Below are the code and all the weights of a small trained network. Each question names an input and a target symbol and asks about switching units off, where a switched-off unit gives its printed mean instead of its output.

import numpy as np


def w(rows, s, z=0):
    codes = np.array(rows[::2]) - 128.0
    scale = np.full(codes.shape[1], s)
    scale[-1] = z or s
    return codes * scale


def f(y):
    return y / 2 * (1 + np.tanh(0.7978845608 * (y + 0.044715 * y**3)))


def softmax(a):
    e = np.exp(a - a.max(-1, keepdims=True))
    return e / e.sum(-1, keepdims=True)


def log_softmax(a):
    a = a - a.max(-1, keepdims=True)
    return a - np.log(np.exp(a).sum(-1, keepdims=True))


def net(x, mask):
    ids = ['Ωαβγδεζθλμξπτφψ'.index(c) for c in x.split()]
    T = len(ids)
    res = E[ids] + P[:T]
    q, k, v = (res @ M[0].T for M in (Q, K, V))
    z = softmax(np.where(np.tri(T) > 0, q @ k.T / 3**0.5, -1e9)) @ v
    res = res + np.where(mask[0], z, O[0][:, -1]) @ O[0][:, :-1]
    y = f(res @ A[0][:, :-1].T + A[0][:, -1])
    res = res + np.where(mask[1:25], y, B[0][:, -1]) @ B[0][:, :-1]
    return log_softmax(res[-1] @ U[:, :-1].T + U[:, -1])


Q, K, V, O, A, B = {}, {}, {}, {}, {}, {}
E = w([
[135,200,61,41,146],'Ω',
[95,82,171,141,204],'α',
[101,70,79,173,88],'β',
[142,169,75,158,134],'γ',
[105,110,132,126,103],'δ',
[119,48,178,159,182],'ε',
[99,127,79,196,112],'ζ',
[158,128,115,79,115],'θ',
[147,160,222,161,122],'λ',
[3,182,170,127,120],'μ',
[155,99,61,131,107],'ξ',
[122,127,174,65,106],'π',
[105,169,103,180,129],'τ',
[166,195,108,101,144],'φ',
[115,18,122,89,63],'ψ',
],0.024)
P = w([
[89,51,139,110,154],'0',
[111,89,132,128,123],'1',
[113,104,129,130,99],'2',
[112,107,126,136,77],'3',
[114,113,126,140,60],'4',
[112,105,126,146,39],'5',
[114,117,128,149,28],'6',
[114,117,130,151,12],'7',
[109,125,138,147,2],'8',
],0.012)
Q[0] = w([
[81,197,72,87,3],'h1',
[102,117,111,110,181],'h1',
[96,144,113,97,91],'h1',
],0.02)
K[0] = w([
[133,177,113,122,4],'h1',
[101,119,103,108,137],'h1',
[122,151,113,131,86],'h1',
],0.019)
V[0] = w([
[77,108,215,132,115],'h1',
[163,108,88,11,76],'h1',
[179,144,213,91,172],'h1',
],0.013)
O[0] = w([
[60,111,47,77,254,255],'h1',
[233,178,119,242,154,186],'h1',
[42,79,97,151,56,55],'h1',
],0.0095,0.0072)
A[0] = w([
[145,124,153,113,124,226],'n1',
[118,133,144,116,83,88],'n2',
[109,126,145,140,133,128],'n3',
[130,123,114,128,124,69],'n4',
[134,151,179,148,171,130],'n5',
[142,123,80,115,116,188],'n6',
[118,124,140,184,136,255],'n7',
[136,127,175,125,165,113],'n8',
[140,130,153,142,146,122],'n9',
[128,157,66,136,144,161],'n10',
[137,119,133,80,113,57],'n11',
[138,121,125,114,91,91],'n12',
[157,117,162,99,133,175],'n13',
[130,121,111,112,113,183],'n14',
[126,127,132,136,120,122],'n15',
[108,152,97,192,155,49],'n16',
[143,147,105,135,146,139],'n17',
[116,115,4,109,65,152],'n18',
[170,114,152,32,107,108],'n19',
[127,155,134,113,106,208],'n20',
[86,118,155,234,138,159],'n21',
[165,133,105,70,124,127],'n22',
[110,103,117,138,79,78],'n23',
[125,155,166,146,174,39],'n24',
],0.028,0.0077)
B[0] = w([
[85,57,159,98,98,194],'n1',
[165,183,177,120,136,139],'n2',
[108,97,92,107,146,182],'n3',
[137,173,113,141,162,113],'n4',
[226,148,174,150,208,194],'n5',
[58,162,105,145,123,202],'n6',
[143,43,108,179,58,248],'n7',
[162,190,198,154,100,151],'n8',
[174,162,130,129,91,180],'n9',
[127,153,155,210,179,254],'n10',
[191,121,81,175,163,149],'n11',
[116,147,73,119,142,132],'n12',
[90,111,192,72,101,175],'n13',
[117,89,117,116,119,164],'n14',
[138,137,124,121,105,125],'n15',
[67,112,56,42,128,175],'n16',
[123,165,132,123,203,237],'n17',
[184,230,157,101,39,204],'n18',
[179,217,20,48,110,136],'n19',
[91,74,110,109,112,188],'n20',
[198,199,3,39,121,176],'n21',
[84,146,130,72,171,181],'n22',
[122,79,174,136,211,156],'n23',
[151,178,159,78,43,145],'n24',
],0.021,0.0086)
U = w([
[201,154,124,93,95,81],'Ω',
[126,128,151,134,147,166],'α',
[156,191,234,59,160,73],'β',
[62,64,220,70,52,148],'γ',
[21,50,184,213,204,183],'δ',
[124,122,148,133,148,182],'ε',
[142,177,159,16,151,121],'ζ',
[153,98,86,150,149,141],'θ',
[53,198,180,159,24,165],'λ',
[8,254,139,107,217,3],'μ',
[209,90,235,134,93,116],'ξ',
[43,180,23,181,162,77],'π',
[16,80,94,26,173,155],'τ',
[71,33,99,151,31,134],'φ',
[201,198,142,138,226,58],'ψ',
],0.0058,0.008)

Each question gives the input, a string of symbols that net reads in full, and the target symbol t.
The units are the heads (3 rows each of Q, K, V and O) and the neurons (one row each of A and B). Each row of codes is followed by its name. A weight is (code - 128) times the scale printed after its matrix; where a second scale follows, it is the last column's (O, A, B and U).
mask holds one flag per unit, heads first, then neurons. A switched-off unit (its flag False) gives its mean, the last column of its rows in O or B, instead of its output. The means were averaged over made-up inputs and are rounded, as every weight is.
A unit's drop is (log p(t) with every unit on - log p(t) with that unit switched off) / (log p(t) with every unit on - log p(t) with every unit switched off).
The circuit of an input: a set's keep is (log p(t) with only the set's units on - log p(t) with every unit switched off) / (log p(t) with every unit on - log p(t) with every unit switched off). Starting from the 12 units with the biggest drops (on a tie, the unit counted first), units are removed one at a time, each time the one whose removal leaves the highest keep (on an exact tie, the one counted first), for as long as the keep stays at least 0.8.
units of the circuit, in order: the units of the circuit, biggest drop first
top k neurons: the k neurons with the biggest drops, biggest first
drop when u is switched off: that unit's drop, to one decimal
input β δ Ω β μ ξ φ, target ξ: units of the circuit, in order	[h1; n1]
input φ λ π, target λ: units of the circuit, in order	[h1; n18; n5]
input λ δ δ δ δ φ ζ ξ, target ζ: units of the circuit, in order	[h1; n19; n22]
input δ π λ λ, target ζ: units of the circuit, in order	[h1; n18; n7; n10]
input δ μ δ ξ ξ δ θ μ, target μ: units of the circuit, in order	[h1; n10]
input α β ψ π ψ, target π: top 2 neurons	[n6; n16]
input δ μ λ ε ξ θ, target ξ: units of the circuit, in order	[h1; n7]
input λ ξ δ δ λ λ δ μ ε, target τ: units of the circuit, in order	[h1]
input φ ψ ξ δ δ ζ, target δ: units of the circuit, in order	[h1; n18; n21]
input δ δ δ λ φ φ, target φ: units of the circuit, in order	[h1; n20; n7]
input δ τ μ τ, target μ: units of the circuit, in order	[h1; n7]
input δ φ ψ τ δ, target τ: units of the circuit, in order	[h1; n18; n10]
input λ δ δ α, target τ: top 2 neurons	[n10; n3]
input φ λ λ, target ζ: units of the circuit, in order	[n21]
input δ δ δ π δ δ, target δ: top 2 neurons	[n18; n21]
input λ θ φ ψ π ξ ξ ξ ξ, target ξ: top 3 neurons	[n7; n5; n1]
input π θ λ λ δ π ξ ξ, target ξ: top 3 neurons	[n7; n5; n9]
input ξ δ δ δ δ φ λ ζ γ, target ζ: top 2 neurons	[n19; n5]
input λ ε ξ δ θ γ, target θ: top 2 neurons	[n7; n5]
input π δ δ λ λ δ δ π, target δ: top 2 neurons	[n18; n21]
input λ δ ψ, target δ: top neuron	[n18]
input φ δ δ ζ δ ξ, target δ: top 2 neurons	[n18; n21]
input γ ξ λ φ δ γ, target δ: top 2 neurons	[n18; n21]
input δ Ω δ, target Ω: drop when n21 is switched off	0.9
input ξ ε λ θ, target λ: drop when n18 is switched off	0.3
input τ ψ π π δ π φ, target π: drop when n17 is switched off	0.2
input γ μ δ δ ε φ ξ δ, target ξ: drop when n5 is switched off	0.2
input θ α λ ξ γ, target ξ: top neuron	[n5]
